M =
104.26	-49.99	56.33	-119.29
-40.41	61.71	-26.62	-2.57
-40.67	-123.83	143.19	70.37
84.31	11.06	-48.29	52.13
M[0,0] = 104.26
M[1,2] = -26.62
M[1] = [-40.41, 61.71, -26.62, -2.57]
M[3,1] = 11.06
M[:, 2] = [56.33, -26.62, 143.19, -48.29]
M[1,1] = 61.71
M[0,1] = -49.99
M[1,0] = -40.41

W =
[[ 14  32  18   0  17  13  15   7   3  12   8   1  -5   6 -26   7]
 [-10   6  20  -8  -4   1  -8  -1  -7  13  -8  10 -29  -2 -11  -3]
 [ 10 -14  14  -2  13  -7 -30 -12 -36 -11   4  11  31  17  21   0]
 [  2   7 -19   8   5   2  20   0   0  19   5   5   5   3 -10   1]
 [ -1  -1 -21  17  12  -8   7   7   3   9  -4  -1   5   3   8 -10]
 [ -7  16 -28  18   9  -5  10  -5   7   6   4   5  14   4  11  -4]
 [  4 -20   1  -7   0 -16   0  17  -5   0   2  16   7   6  13  -6]
 [ -3 -17   0  -1   6  -9 -12   6 -13   6  13  14  25  21  37   1]
 [ 12  23   7 -17   7   2  28  -1  -6   1  -6  -3  -3  13 -12  19]
 [ -5   7   1  34  24  24  21   1   1  11 -31   1  -8  17   3  -3]
 [  4  -9   3   6  20  -9  -7   0  -9  -8   7  16  13  12  23 -11]
 [-24  17  16  -6  10   4 -21  -2  19  -1 -11  -3 -10   7 -25   9]
 [-14  -2  21 -12   6 -13 -15  -4   0  17 -13   1  -1   3  19  13]
 [-10  17   1   3  -5  -1   9 -14  -1  14   7   8 -12 -34 -19  -7]
 [  0   0 -14  12   6  13   4  -2  12   9 -11  14   8  -9   0 -13]]
W[-15][0] = 14
W[-5][8] = -9
W[-6][10] = -31
W[:, 13] = [6, -2, 17, 3, 3, 4, 6, 21, 13, 17, 12, 7, 3, -34, -9]
W[3] = [2, 7, -19, 8, 5, 2, 20, 0, 0, 19, 5, 5, 5, 3, -10, 1]
W[2][-10] = -30
W[-6][8] = 1
W[-2][3] = 3
W[:, -13] = [0, -8, -2, 8, 17, 18, -7, -1, -17, 34, 6, -6, -12, 3, 12]
W[-9][6] = 0
W[9][-4] = -8
W[-8] = [-3, -17, 0, -1, 6, -9, -12, 6, -13, 6, 13, 14, 25, 21, 37, 1]
W[-5][-7] = -8
W[:, 14] = [-26, -11, 21, -10, 8, 11, 13, 37, -12, 3, 23, -25, 19, -19, 0]
W[-5][12] = 13
W[-1] = [0, 0, -14, 12, 6, 13, 4, -2, 12, 9, -11, 14, 8, -9, 0, -13]
W[7][-11] = -9
W[8][6] = 28
W[:, -5] = [1, 10, 11, 5, -1, 5, 16, 14, -3, 1, 16, -3, 1, 8, 14]
W[13][11] = 8
W[-2][-15] = 17
W[-4][-5] = -3
W[2][15] = 0
W[13][13] = -34
W[1][-9] = -1
W[-5][11] = 16
W[6] = [4, -20, 1, -7, 0, -16, 0, 17, -5, 0, 2, 16, 7, 6, 13, -6]
W[:, -6] = [8, -8, 4, 5, -4, 4, 2, 13, -6, -31, 7, -11, -13, 7, -11]
W[-9][14] = 13
W[11] = [-24, 17, 16, -6, 10, 4, -21, -2, 19, -1, -11, -3, -10, 7, -25, 9]
W[-10][-10] = 10
W[-2][-2] = -19
W[14][12] = 8
W[4][-11] = -8
W[5] = [-7, 16, -28, 18, 9, -5, 10, -5, 7, 6, 4, 5, 14, 4, 11, -4]
W[14][1] = 0
W[-12][-9] = 0
W[:, -9] = [7, -1, -12, 0, 7, -5, 17, 6, -1, 1, 0, -2, -4, -14, -2]
W[:, -4] = [-5, -29, 31, 5, 5, 14, 7, 25, -3, -8, 13, -10, -1, -12, 8]
W[-12][5] = 2
